Below is a small trained network, with its code and all its weights. Each question gives an input and a target symbol and asks what happens when units are switched off, that is, made to give their printed mean instead of their output.

import numpy as np


def w(rows, s, z=0):
    codes = np.array(rows[::2]) - 128.0
    scale = np.full(codes.shape[1], s)
    scale[-1] = z or s
    return codes * scale


def norm(h):
    return h / np.sqrt((h * h).mean(-1, keepdims=True) + 1e-5)


def f(y):
    return y / 2 * (1 + np.tanh(0.7978845608 * (y + 0.044715 * y**3)))


def softmax(a):
    e = np.exp(a - a.max(-1, keepdims=True))
    return e / e.sum(-1, keepdims=True)


def log_softmax(a):
    a = a - a.max(-1, keepdims=True)
    return a - np.log(np.exp(a).sum(-1, keepdims=True))


def net(x, mask):
    ids = ['ΓΦβδελσψ'.index(c) for c in x.split()]
    T = len(ids)
    res = E[ids] + P[:T]
    q, k, v = (norm(res) @ M[0].T for M in (Q, K, V))
    z = softmax(np.where(np.tri(T) > 0, q @ k.T / 3**0.5, -1e9)) @ v
    res = res + np.where(mask[0], z, O[0][:, -1]) @ O[0][:, :-1]
    y = f(norm(res) @ A[0][:, :-1].T + A[0][:, -1])
    res = res + np.where(mask[1:9], y, B[0][:, -1]) @ B[0][:, :-1]
    return log_softmax(norm(res)[-1] @ U[:, :-1].T + U[:, -1])


Q, K, V, O, A, B = {}, {}, {}, {}, {}, {}
E = w([
[178,97,99,136,126,136,139],'Γ',
[183,140,48,129,114,39,153],'Φ',
[125,156,179,114,68,144,84],'β',
[147,57,166,161,96,6,192],'δ',
[169,102,96,147,160,111,109],'ε',
[51,206,127,201,25,84,161],'λ',
[169,89,95,118,121,142,74],'σ',
[198,166,115,145,248,126,152],'ψ',
],0.017)
P = w([
[101,230,177,127,145,106,89],'0',
[128,91,146,91,130,108,108],'1',
[149,110,163,82,105,89,147],'2',
[154,120,164,78,131,50,143],'3',
[138,74,130,164,118,150,150],'4',
[104,137,137,136,126,54,195],'5',
[105,94,100,183,115,159,180],'6',
[165,80,156,144,131,94,208],'7',
[133,82,82,165,75,144,138],'8',
[133,101,158,191,157,170,254],'9',
[139,71,94,212,129,115,170],'10',
],0.0096)
Q[0] = w([
[45,254,120,78,144,226,107],'H0',
[91,90,47,132,199,82,195],'H0',
[231,76,33,92,177,177,170],'H0',
],0.0064)
K[0] = w([
[146,14,122,124,154,90,158],'H0',
[191,140,110,153,140,127,63],'H0',
[159,244,82,161,179,86,97],'H0',
],0.011)
V[0] = w([
[160,145,196,182,169,132,153],'H0',
[177,135,241,91,71,200,183],'H0',
[2,133,51,69,145,84,156],'H0',
],0.0086)
O[0] = w([
[26,2,38,112,122,166,111,162],'H0',
[94,195,38,108,106,165,97,253],'H0',
[187,167,101,110,80,82,6,31],'H0',
],0.0093,0.0055)
A[0] = w([
[86,117,44,177,181,62,176,142],'N0',
[66,185,170,116,39,173,142,250],'N1',
[158,246,196,139,151,115,140,134],'N2',
[132,92,102,84,205,161,121,228],'N3',
[104,166,118,255,67,94,100,105],'N4',
[133,164,73,177,94,110,203,240],'N5',
[186,93,145,115,74,29,192,200],'N6',
[129,163,25,133,158,205,144,116],'N7',
],0.0078,0.0015)
B[0] = w([
[124,70,83,68,137,228,100,190],'N0',
[156,50,76,253,132,168,189,255],'N1',
[103,202,140,178,164,224,107,142],'N2',
[229,209,190,118,92,176,172,138],'N3',
[191,92,242,89,142,162,229,188],'N4',
[219,151,206,141,73,109,97,211],'N5',
[87,114,107,215,174,155,111,181],'N6',
[178,129,174,55,235,103,90,175],'N7',
],0.0071,0.0094)
U = w([
[230,116,99,121,134,144,92,94],'Γ',
[208,136,127,68,143,158,132,89],'Φ',
[63,147,32,131,153,243,147,249],'β',
[31,8,204,110,149,107,112,214],'δ',
[44,103,116,15,180,202,195,3],'ε',
[199,171,254,131,117,148,169,225],'λ',
[186,148,162,146,201,108,128,19],'σ',
[241,185,86,32,219,205,171,199],'ψ',
],0.007,0.0018)

Each question gives the input, a string of symbols that net reads in full, and the target symbol t.
The units are the heads (3 rows each of Q, K, V and O) and the neurons (one row each of A and B). Each row of codes is followed by its name. A weight is (code - 128) times the scale printed after its matrix; where a second scale follows, it is the last column's (O, A, B and U).
mask holds one flag per unit, heads first, then neurons. A switched-off unit (its flag False) gives its mean, the last column of its rows in O or B, instead of its output. The means were averaged over made-up inputs and are rounded, as every weight is.
A unit's drop is (log p(t) with every unit on - log p(t) with that unit switched off) / (log p(t) with every unit on - log p(t) with every unit switched off).
The circuit of an input: a set's keep is (log p(t) with only the set's units on - log p(t) with every unit switched off) / (log p(t) with every unit on - log p(t) with every unit switched off). Starting from all 9 units, units are removed one at a time, each time the one whose removal leaves the highest keep (on an exact tie, the one counted first), for as long as the keep stays at least 0.8.
units of the circuit, in order: the units of the circuit, biggest drop first
most important unit: the unit with the biggest drop
k most important neurons: the k neurons with the biggest drops, biggest first
drop of u: that unit's drop, to one decimal
input β δ Γ ψ ε, target ψ: 4 most important neurons : [N7; N3; N1; N6]
input ε Φ β ψ Γ, target δ: units of the circuit, in order : [H0]
input β δ δ δ Γ, target ψ: units of the circuit, in order : [N7; N1; H0]
input β λ β ψ λ Γ Φ λ λ, target λ: units of the circuit, in order : [N4; N5]
input Γ σ β ε, target ε: units of the circuit, in order : [H0; N1]
input ε λ ψ λ β Φ, target δ: units of the circuit, in order : [H0; N6]
input β β ε λ Γ β Φ, target ψ: 3 most important neurons : [N7; N1; N5]
input λ β λ β β β, target β: 3 most important neurons : [N1; N4; N3]
input β β ε Γ β δ β λ Γ, target ψ: units of the circuit, in order : [N7; N1]
input β λ Γ β λ δ σ β σ, target ψ: 3 most important neurons : [N7; N1; N3]
input Γ Γ Φ, target ε: 2 most important neurons : [N1; N0]
input Γ λ β σ, target ε: drop of N1 : 0.3
input σ β σ, target λ: drop of N0 : 0.4
input β λ Γ σ δ β δ ε, target ψ: drop of H0 : 0.2
input λ δ Γ, target Γ: drop of N0 : 0.1
input β β β β λ σ Φ, target ψ: most important unit : N7
